Rows lie near named flat spaces through zero. A row that begins with a name and a colon came from that space; any other row is followed by the name of its block's space that it lies nearest.
vemu_metu: [ -30 -152   12 -128   85  116  -19 -198  -60  154   79  163   74  -73
   11  -44 -138   77  216  -51]
vemu_metu: [ -71 -279  122  243  237 -269 -210  102   11  -92  223   28  -71  -12
 -187  -20 -177  146  -16   35]
sopav_tapop: [  63  -88  -89 -180   89 -261  -16   -2 -168  147  -65 -306 -202  185
  -58  -37 -224  292 -143   23]
mamus_sesu: [-314 -124  349  200  186 -117   56  385 -185  239  194 -203  187 -396
  272 -516 -489 -124  -81 -368]
legis_zif: [ -54 -121  114  382  -92  226 -126  -80 -163 -122  245   34 -227  232
 -248  -21  105   85    4  290]
vemu_metu: [ -73 -367   84  -17  350 -143 -226 -182   37  -85  148  258   70  295
 -107   36 -161  139  238   29]
ligiz_rir: [-109 -368   35  124  259 -126    4    2   50  104  319    3  155   40
 -114  -92 -260  256   33 -116]
legis_zif: [ -42  220  197 -253 -210  -12  120  163 -129  289 -205    8 -186 -487
  430 -225 -306 -171 -278 -251]
mamus_sesu: [  -2 -341 -138  156  199  237  -86   11   71  129  114  123  141 -154
   11 -148 -158   -4  -22 -147]
legis_zif: [  49  -41  -68   66   85  292 -223 -116   28 -135   51   -9  -59  304
  -71  146  158 -112  130  104]
ligiz_rir: [ -50  -44   83   96  147   96 -216  165   79   62   29  -16  -34 -394
  208 -103 -194 -260  -28 -248]
ligiz_rir: [-103  227  363 -249 -107 -193  144  200 -192  258  108 -108  -25 -156
  232  -32 -282   16 -113 -144]
sopav_tapop: [  -5 -269  -60  -96  -62  236 -243   12 -180 -147  -29    0 -444 -308
 -271 -216 -150   16 -169   37]
sopav_tapop: [ -31  -45  -81  489  141  -41  -76   52  -43  -31  -86 -122  112   68
   29 -195   88  -96   94   83]
mamus_sesu: [ -44  105   47  -27  -89 -182   65   46   59  -90  -85 -131 -154  -13
   58  -42  -16    4 -147  -44]
sopav_tapop: [  -1  284   59  156 -272 -266  144   98 -163   44 -245 -312 -353   -8
  143 -170   -8   47 -309  109]
vemu_metu: [ -93 -175   66  223    2  -49  -32   44  -23 -165   23  131  -69  -10
 -116 -181  -17   18  -86   75]
mamus_sesu: [ -97 -210   55  401   76 -270   76 -100 -147  -30   42  155  109  180
 -175 -212    5  236  133  243]
vemu_metu: [  24 -158   20 -242  249  -78   11 -124   74  258  169   90  205  277
  132  170 -224  189  101 -134]
legis_zif: [  32   33  -95 -368   18   73   -9    4  -39  -71 -106  -99   35   35
  -68   36   23  -44   59  -61]
mamus_sesu: [  30  308   52 -196 -156   53   61   26 -180  243  -57 -301 -116 -229
  159    9  -73  -54   35  -76]
vemu_metu: [  68  121 -252  190 -387  325  169  -34 -147  -63 -341  -62 -212 -207
  -46 -298  247 -108 -209  162]
ligiz_rir: [-101 -289  -55  161  254   91 -147 -187  227 -148  124  170  140   13
  -48  -48  -10  -47  261 -106]
ligiz_rir: [ -20 -242  -31  163  176  124 -167   17   -6   40   82  143   79 -223
  -45 -115 -108  -54   97  -56]
mamus_sesu: [-152 -356  145  221  325  -48 -202   30  164 -110  267  188  115   62
  -20  -61 -182  -15   78 -126]
mamus_sesu: [ 113  364  -10  -80 -213 -257  146   26   72  -77 -134 -233 -173  376
   56  275  212   80 -219  149]
sopav_tapop: [  79  119  -38 -235 -296  244  216   16 -100  218 -146  106  -96 -146
  177  -74  -46  -17 -284  -43]
ligiz_rir: [  83 -592 -456   11  328   28 -433 -118  322 -661   -5   17 -218  137
 -667   87  169  122   13   91]
vemu_metu: [-246 -369  257  183  374  140  -97  -71   56  219  397   82  196  269
  273 -181 -405   20  119 -275]
vemu_metu: [-210 -174  321  -56   84  101   90  207   85  259  466   81  165 -395
  179 -113 -424    1 -113 -403]
sopav_tapop: [-242  -22  388   66  103   99  -59  182 -119  284  328 -242  -75 -191
  328 -229 -456 -102  -70 -333]
ligiz_rir: [  -6 -277 -125 -359  366 -118 -268    2   41   -2   97 -208    5 -314
 -195   15 -289   88  223 -258]
legis_zif: [  94  201   -2  -46 -194  471  125   22  -58  360   37  -12   29   19
  331   64   -5 -140 -168  -84]
legis_zif: [-127   10   73   -2  -53  -14  172  189   74  159   -1 -173  -25 -315
  287 -279 -268  -72 -288 -337]
legis_zif: [-235  162  471  157 -178  -62  206   47 -148  174  310   85   62 -175
  147 -113 -143   15   80  -32]
sopav_tapop: [ 121  345 -179 -217 -337  112  174 -223 -160  -10 -381  -24  -82  -92
  -20    6  303  -61  162  193]
sopav_tapop: [  70   -9 -198   96   45  157  -84  -50  -26    3 -194  -78   -9    9
   46  -90   83 -115   44   22]
mamus_sesu: [-240 -289  403   41  325 -228 -206  171  -46   44  367   98   56 -179
   23 -132 -444   28   90 -211]
ligiz_rir: [-113  -11   -5 -105   53 -169  117    5  226  -59 -213  -10   25  -37
  306 -203 -133 -113 -136 -285]
vemu_metu: [ -28 -421 -241  148  426 -227 -417  -20  177 -592  -90 -105  -87  305
 -433  -37  106   15  134   93]
legis_zif: [ -21  -53    1  192  -53 -271  -69  -75 -158  -67 -111  -77 -295 -163
 -166 -171  -49  158    9  174]
ligiz_rir: [   0   68  154 -268 -131  116    7  -60  -71   48   44  170 -117   -5
   51   94  -57  -10  -27    8]
sopav_tapop: [-417 -297  533   29  178  250 -132  172   11   59  684  -48  -18 -347
   79 -245 -520  -93   41 -444]
ligiz_rir: [  96  404  -54 -298 -230 -164  110   62 -112  -42 -405 -224 -156   -7
  122   27  137 -111 -102   54]
mamus_sesu: [ -80  -37   66 -180  -67  114   51   22  -81   60  -16   -3  -74 -195
   71 -180 -164  -38  -71 -138]
sopav_tapop: [  44 -249 -306  -37  302  279 -277  -24  223 -172  -16 -161   47   33
  -78   13   23 -159   87 -190]
mamus_sesu: [ 124 -261 -399 -209   75   55  -75  -12  364 -183 -143  -54 -176 -166
 -112   28  -30   47 -302 -214]
ligiz_rir: [-115  159  360 -200 -128  119  223  -76 -194  481   49  314  168 -202
  482 -136 -290  -81   95 -169]
vemu_metu: [  -1   67   90  225  -20   39  -50   47 -276  214  161 -238  -74  -48
  -55  -40  -67   87   80  122]
ligiz_rir: [ 228   89 -335 -350 -107  292 -154  232  116 -143 -250 -133 -168 -451
 -107  122  126 -251 -267 -135]
legis_zif: [ -14  184  110  -23  -99  -77   96 -145 -152  105  -53   52   44   57
   64   21   60   32  213  126]
vemu_metu: [  56  -86  -99  -29   34  -12  -93 -257 -122  -31 -126  153  -49   52
 -150   -3   71   93  258  193]
vemu_metu: [  34 -450  -47  148  175  130 -342 -117 -215   35  179  127 -268 -114
 -332  -95 -210  214   63  163]
mamus_sesu: [  99  287 -100 -256 -226 -203  105  217  121  -30 -259 -304 -283 -333
  120   40  -18  -62 -399 -162]
ligiz_rir: [ 195  130 -351 -189 -170  242   70  -72   83  -47 -374   41  -15  -83
   38   38  246 -145  -93   21]
mamus_sesu: [ 176  -65 -343  420  -95  144  145  -49  -97  175 -195  143  187 -118
  -80 -142  217   71  -19  231]
sopav_tapop: [ -14 -181 -121 -129   15  275 -137  -44  144 -224   29   48 -127 -133
 -151  -18   25  -94  -36 -102]
legis_zif: [  65  106 -192  -62   67   25  229    5  229  172  136 -187  410   20
   53  202  107   60  118 -175]
sopav_tapop: [  89  500  147  134 -599   72  302   76 -339  225 -367  199 -195 -321
  263 -161  173 -151 -255  265]
legis_zif: [ -48  -15  117 -272  -50  -81   95  157 -157  199  -17   -9  -29 -353
   89 -174 -294   41 -146 -173]
sopav_tapop: [  50  262 -124  -20  -81  179   42  274 -169  255 -191 -558  -71 -275
  261 -205  -98 -211 -205 -206]
legis_zif: [  21 -237 -118 -125  308  -17 -225  -83   43 -238  189  -27  180  255
 -408  216  103  109  348   88]
mamus_sesu: [ -98 -120   31  -38  128    7  -62   45  140    2   96 -166  -82  -54
  121  -92 -211  -30 -101 -256]
legis_zif: [  39 -156 -110  -47  307   12 -169  -72  125   24 -102   99  166  204
  161   30  -68  -97  123 -110]
vemu_metu: [ 211  361  -73 -316 -229   99   67  142  -54   63 -103 -168  -82  103
   20  323  182  -53 -199   83]
[  49   -2   75 -126  113   87 -151   91 -108  190  143   33   93 -268
   -4  109 -131  -53  148  -67] => mamus_sesu
[ 160   40 -320  145 -219   44  140  -82   96 -135 -317  143  -48  -31
 -103  -24  309   12 -163  191] => mamus_sesu
[ -26  169  243  -90 -239  188   47  162 -200  406 -109   50 -290 -467
  489 -248 -361 -186 -365 -211] => legis_zif
[ -33 -127   91 -247  109   76 -310  -66   11 -258  124  108 -163 -109
 -251  141  -21  -63  204    8] => ligiz_rir
[-168 -532   55  177  495 -171 -196   52  148   80  402  -74  131  -67
  -72 -141 -436  197   73 -286] => vemu_metu
[ 131   78 -326   43 -190  206   17  -74   60  -75 -330  -84 -197 -228
    0 -103  185 -117 -134   26] => vemu_metu
[ -29   57    1  212   12   88   55  119  -37  173    5 -133  107 -133
  180 -148  -56 -106  -42 -101] => mamus_sesu
[  90  316   33   75 -468   36  323 -106 -248  115 -185  138 -109  118
   14   -4  249  105 -125  349] => legis_zif
[  18  232  274   29 -183  -90   30  -55 -113  181   94   73 -208  115
  168  170  -47   69  -70  135] => mamus_sesu
[ 189 -416 -805   72   95  161  -32 -109  330 -242 -467 -203 -183  -91
 -180 -282  107   65 -353 -123] => vemu_metu
[  46 -241   38  195  221 -222 -104   25   24   -5  202  212  142  257
 -183  161  -28  214   31  163] => mamus_sesu
[-183 -238  172 -252  152 -170   -1  309   -9 -140   75   38   95 -199
  -61 -239 -297  -31 -173 -256] => mamus_sesu
[ 267  234 -211   10 -322  150  -65 -138 -240  -12 -346   35 -355   22
 -137  120  304    5  -75  408] => vemu_metu
[  -1  160   -7  186  -17   20 -146  -77  -31  -91 -394  102  -99  -98
  257 -171  113 -332  117   50] => ligiz_rir
[-342 -384  417  398  233 -110 -184   62  -94 -111  444   73  -69   -7
 -115 -298 -328   79   90  -48] => legis_zif
[   8   81    9 -283   19  -71   79  233 -160  312   49 -507 -103  -93
  143  -77 -330  109 -256 -240] => sopav_tapop
[  31 -332 -393  286  246  169  -35   42  274 -231   -8  -27  302  149
 -199  -86  190  -39   -3  -55] => sopav_tapop
[ 209  192 -255  -37 -111  -95 -196  -72  126 -297 -283 -107 -308 -110
 -207  252  320  -75    8  189] => legis_zif
[-100 -368  -11  322  268   58 -165   51   99  -98  232  135  175 -154
 -171 -131  -81  -10  128  -68] => ligiz_rir
[  45  157  -36 -156 -135  -74   51  -91  -57  -36 -113 -100 -135   13
  -55   67   85   55   34   84] => mamus_sesu
[   6  202  273 -162 -162  -36   66 -126 -252  111  329  -45  -73  334
 -189  329   60  259  184  272] => ligiz_rir
[  53   18  -46 -127   83   90    4   49   91  143   51   -3  161  -58
  121  107  -52  -57   12 -150] => legis_zif
[  -6 -233 -267  152   62  280  -12   -9  253   18 -100  -81  -90 -135
  188 -244 -109 -107 -278 -273] => vemu_metu

Each name stands for a flat space through zero: a line, a plane or more. A row that begins with a name and a colon came from that space; any other row is followed by the name of the space it lies nearest, among the names in its block.
gulopasa: [-161  -19   93  370  239 -186  272  -67  -69  140  231  -24 -118 -161
  -29  -29  159   47 -205  -33]
nokrevu: [   6  175   21 -139  222  172  147   56   80    3 -191 -122  341 -149
  -78   77  183  146 -104   48]
gulopasa: [   0  -15  137  127 -153 -346  308 -150   43  130  224   58 -257   88
  236   40  110  111 -249 -168]
gulopasa: [ 317 -314 -144 -282 -367  -38 -285  126   36  136  282  214  -47  529
  261 -124 -181 -170  -74 -106]
kotsase: [-136  288  -92   58  161   87   33 -103 -267  -27    5  208  -53 -397
  -24   87 -103   72  -17 -208]
nokrevu: [-103 -163    6  234 -301 -116  -71   50  214  -39 -187    3  108  386
 -105 -414   20 -148  121  200]
lanitemak: [ -12    0  -72  215 -136 -104 -163 -102 -168   -9  -54   93 -227 -165
   41    2  -48  -92   -6  -13]
kotsase: [-159  232  208 -100    9 -182  408 -211   67   -8   65   21  -72    9
  177  170   96  255  -23 -290]
nudfela: [   6  117 -191   48   67  101  -39  -59  -15  133  -18   35    9 -163
 -166 -161   -3   33 -197    7]
lanitemak: [  43 -144   39 -129   59   86  -64  137   57  -14  -17  -77  184  203
   39  -37   77 -111  107   95]
kotsase: [ -58  257 -156 -184   97  305  174   32  340  -15 -185 -168  134  -72
 -521 -354 -124  156  -36  245]
lanitemak: [-160  183  -15  273  -52  -69  348   10  135   41 -188   48   83  -80
 -161 -438  148    3 -218  182]
segafreko: [-125 -247  171 -130 -170   48  -75  207  223 -331   63  -54  -40  504
 -162 -138 -379 -145  634  176]
segafreko: [ -23 -156   99   39 -188   -4  -37  203  126 -228  -65    2   33  245
  -89 -120 -199 -114  293  207]
segafreko: [ -38  -44   98  -10  -73   33  -76  106   14 -211 -160  -21   93   67
   -6   64  -78  -58  273   97]
nudfela: [  37   13  -37 -290  -40  344 -321  198   97 -317 -304  -71  302   85
 -233   93 -285   -8  457  156]
nudfela: [ -98 -146 -149   46  203  147  -72   55   41   80  353  -36 -235   78
 -360 -320 -270 -138  118  121]
nokrevu: [  31  228  -47 -116  -73  -47  102 -185 -132   -2   51   94 -377 -291
   96  124 -105   72  -86 -150]
segafreko: [-198  214   58  107  227  191  213  187  -15 -253  -69   60  169 -278
 -321  -16 -236  110  182  111]
lanitemak: [ 250  -81  -52 -339 -288   77  202  282  327  -69  330  115 -133  348
 -169 -226 -492   86  -66  128]
nudfela: [ 109   40 -107    3  222   15 -204 -189 -281  196   18  -62  -92 -365
  170  316  234    6 -224 -161]
nokrevu: [  45   88 -181  -82  -42  157  -61   -4  129   31  -56  -32  -31  -44
 -273 -204 -151   39  -58  114]
nudfela: [ -70  183  -86   94  -48    9  148  -16  -11    0   12  162  -61 -142
 -121 -177 -131   64 -114  -25]
gulopasa: [  28  -56  -13  198  -66 -230  -59 -212  -45  202  113   16  -82    9
  141  140  145  123 -248 -216]
nokrevu: [-153  220  -74  284  216 -123  246 -285  -84  248   84  -34 -231 -387
  -92  -85  213  125 -364 -101]
kotsase: [ -82  -26    8  115  403  -41 -294 -345 -307  197    2 -223  -55 -322
  166  475  377   32  -13 -260]
kotsase: [ -17  -60  -78  205  268   -8  -54  -70 -117  222  102  -79   24 -172
  -32    3  223  -26 -230  -12]
nokrevu: [-242   79  237  128   26 -217  322 -137  -27 -108   83  -15 -284  -45
   95   54   26   22  170  -80]
nudfela: [  24  242   65 -164 -189  -40   84 -135  -80 -157 -362  -27 -212 -252
  206  110  112  -54   79   47]
nokrevu: [ 113 -216  -79  125   16   94 -389  160 -168  -58 -113  -21   89  -63
   -1   57   -2 -229  106  182]
nokrevu: [  61   36  -61 -114  123  211 -127   56   95  -29 -244 -202  222  -93
 -181   28   83   25   30  179]
segafreko: [ 240   14 -309 -447  120  472 -406  169  -51   37 -156  -21  262  -44
 -124  -81  -76 -157   34  130]
kotsase: [ 100 -254   69  167 -206 -272  -72  -47   86  174   21  -31  105  334
  249    4  268  -20 -197  -52]
nokrevu: [  11   22   67 -234  -72   79  143  192   36 -185  193  180  -17  155
    3    0 -346   24  197  -55]
lanitemak: [ 173 -270  -59 -102 -237   14 -193  212   63  -39  198  125  -32  360
   22 -123 -275 -143   94   68]
lanitemak: [ 367  -85 -206 -120 -301 -157  -94 -131   11  366   37   39 -179   87
  312 -124  264  -83 -558  -33]
lanitemak: [ 250 -431   31 -121 -148  -81 -256  174  -41   27  305   15 -144  361
  237   97 -106 -222   83   34]
segafreko: [-109   61  120  208  118 -123   18 -103 -206   11 -212  -12  142 -200
  246  193  361  -33  -36  -88]
nokrevu: [ 152   36 -116 -195 -103  149  -57  183  -31  -55   63  206   94   32
   -1  -43 -244   -7  -34  -19]
segafreko: [ -14   -2  148  -30  -14  -83  146   43   27  -79  101   44   51   77
   96  179  -57  125   45 -114]
nudfela: [ -94  -16   60  100 -117 -102  321  163   61  -60  290  251 -115  183
  -39 -292 -259  -29   -1    1]
kotsase: [  58  -67   -5   80  -70 -126 -124 -121  -42  118  -44  -24   27   37
  163  114  183   19 -127 -102]
kotsase: [  22  204  -37 -318 -117  234  111  152  183 -246  -63   76   46   20
 -256  -69 -418  141  199   70]
nudfela: [  12  319  -81 -164  -79  234  184  194   37 -224 -187  192  129 -216
 -198 -137 -293   86   26  108]
gulopasa: [-132   58  223  239 -215 -321  355  -29  -80 -156   41  148 -352  -71
  207  -28  -31  -60   47    2]
nudfela: [-176  333  181  107  -62 -145  359 -162  -23 -209 -198   -8 -250 -365
    6  153  -15  170   65  -22]
nudfela: [-189   89   57  110 -348 -164  252  -11  105 -158   12  218 -274  188
  -42 -388 -252  -80  172   38]
segafreko: [ -62   39   86  213 -144 -215  241  -46   30   -2    3   52 -173  -32
   58 -113   53    6 -120   39]
lanitemak: [  35   66  -60   62    7  -63  -52 -163  -88  136 -115  -41  -50 -164
  110   46  228   -5 -191  -49]
nokrevu: [ -75  327  151  -58  361  -94  301 -298 -326   26   83  -82 -369 -661
  250  543  213  177 -131 -270]
nudfela: [ -71 -117   11  166   39 -123 -103 -113  -82   85  167   11 -114   53
   44   64   12  -11   20 -133]
lanitemak: [ -92 -136   75  155  -85  -49  -40  140  -53 -186  121  118 -117  103
  -55  -56 -268 -120  272   64]
segafreko: [ 199   53   78   -5 -306 -225   86  -48  -46    8 -174   73  -44  -66
  368  188  192   45 -257  -52]
lanitemak: [ 150  -42 -156   40  -99    9 -220  -61  -32  116 -123  -50  -57  -90
    3  -40   94  -71 -175   86]
gulopasa: [  45  110   51 -114 -125  -36  181   -4   59  -58 -116  -12  -99  -47
   79  -40   41   -4  -42   76]
gulopasa: [  94  192   46 -407  -39  304  392  360  424 -223 -186  -76  354  134
 -310 -243 -195  155   34  326]
gulopasa: [ -11  -18   92   70 -143 -231   65 -169   69   68  118   24  -64  141
  130  173   18  200  -90 -237]
segafreko: [-282 -211  204   37   13   71   41  280   83 -314  -57   -2  123  407
  -93 -340 -127 -344  630  269]
kotsase: [  43  -70  -51  118  131  -28 -268  -96 -329   66   17    8 -141 -267
  181  244  123 -137  -16  -85]
lanitemak: [-203   43  301  147  323 -283  171 -301 -334   26  193  -76 -268 -294
  394  576  292   87   76 -369]
kotsase: [ 132 -123  -74  121 -238 -164 -273 -172   15  172 -242  -93   34  103
  186    2  313  -67 -190   10]
gulopasa: [ 195 -280  -44   75  -48 -115 -117   39   45  219  169  -73  -10  191
  108  -31  154  -77 -254   54]
segafreko: [ -72 -167   -8  -12  132  -92  -14 -156   52  232  368  -61 -133  264
   16  -52   47   13  -30 -191]
gulopasa: [ 148 -342  -12  396 -104 -164 -328   60   37  101  -48 -123  172  112
  -20  117  138   -1 -166  124]
gulopasa: [ 254 -160   80   70 -540 -342  -60  -61  185   35  -80   17  -35  299
  263  153   50  141 -223  -56]
kotsase: [  69   36  -50   70   51  -81   21 -147 -103  161  -55  -99 -206 -243
  114   13  261  -73 -244   49]
[ 138   36 -148 -223 -149  157  -40  165   15  -21  -14  174   59   90
   -3 -224 -164 -109  -38   70] => gulopasa
[ -64 -112   70  -48   68  137  -63  204   50 -189  -25  -42  137  140
 -131  -49 -146 -106  320  158] => lanitemak
[ -41   55  194  -62  552   39   77 -191 -108   90 -184 -497   52 -414
  122  483  588   57  -37   46] => lanitemak
[-311  163   31  178   29 -122  271 -242   27    8   26  -39 -425 -113
 -147 -314    5  -68  102   38] => segafreko
[ 120  -20  -14   56   55 -174 -155 -262 -239  241  -53  -69  -86 -203
  382  318  422  -13 -284 -204] => nudfela
[ 202   89 -297  -73  241  319 -204   34   71  239 -275 -215  363 -270
 -265 -103  265   48 -390  218] => gulopasa
[  38  103 -130 -166 -172   94  112   93  106  -36  183  225 -102  114
 -157 -251 -384   56  -23  -34] => nokrevu
[-335  -43  187  -31  259  161  360  316  161 -261  335   85  116  290
 -335 -282 -401  -24  470   89] => segafreko
[-183  177   65  165  145   32  108  -59   32 -142  -44  -55   15 -245
 -273  152 -156  239  113  -33] => nudfela
[  34 -180 -109  -20  213  128 -224  -20   70  159   86 -225   42   80
 -185  -57   81  -61   -3  100] => nudfela
[ 101  141  -85   -9 -122 -114  467   35   98  194  263  192 -229  -38
   19 -350  -37   55 -490   14] => segafreko
[ -4 -18 112  42 -59 -93 159 119 -25 -72 127 160  70  84 122  65 -84  52
 -10 -89] => nudfela
[-428  342  260  177  325   30  351  -87 -128 -365 -128  -79 -178 -501
 -216  222 -129  131  423    8] => lanitemak
[ 184   18   47  -92 -275 -201  -38 -122  -66   32   -7  103  -94   22
  350  303   48  117 -161 -230] => kotsase
[ 127  159 -207  -58    8  199  -81   83  -50   32 -170   80  143 -244
 -119  -99  -31    5 -200   96] => nokrevu
[  91   -4 -211   16   14   35  -51  -70   31  279    8  -11   10    1
  -38 -280  182  -71 -334   48] => nudfela
[ 269 -361 -148 -123 -195  202 -621  246   89  -60 -231 -105  338  344
  -63  -29  -61 -216  189  256] => nokrevu
[ -49   13   92  118 -133  -63  107   93   42 -163 -111   34  -20   -2
  -31  -62  -76  -28   99  131] => segafreko
[ 164 -299 -101   72   58   54 -297  106   91  201  -42 -162  321  230
  -28  -80  241 -101 -164  149] => lanitemak
[ 192 -284   29 -346 -207  119 -100  348  132 -187  251   88  -49  454
    6  -93 -415 -174  300  141] => lanitemak
[-111 -184  118  123   32 -107 -106 -129  135    8  -79 -291  -51  179
  -61   25  170  -41  193   98] => nokrevu
[-155  305  -56  124 -153  -60  243 -118  -34  -79  -71  191 -274 -244
 -109 -225 -172   45  -40  -20] => nudfela
[  74  -92  189 -128 -248 -189  -42  -36   -4  -68 -151   21  121  272
  427  231  197  -22   99 -141] => nokrevu
[ 139 -142  -28  390 -272 -440   26 -223  -63  349  -19   14 -209    9
  359 -104  467  -91 -554  -26] => segafreko
[  76   89  -43 -134   69   75  -27  -80  -10   54 -171 -142   -9 -166
   32   65  182   -8  -87   61] => lanitemak
[-111 -126  189 -163  -38  -30   32   56  121 -177  219   18   12  381
   10  131 -263   76  395 -150] => gulopasa
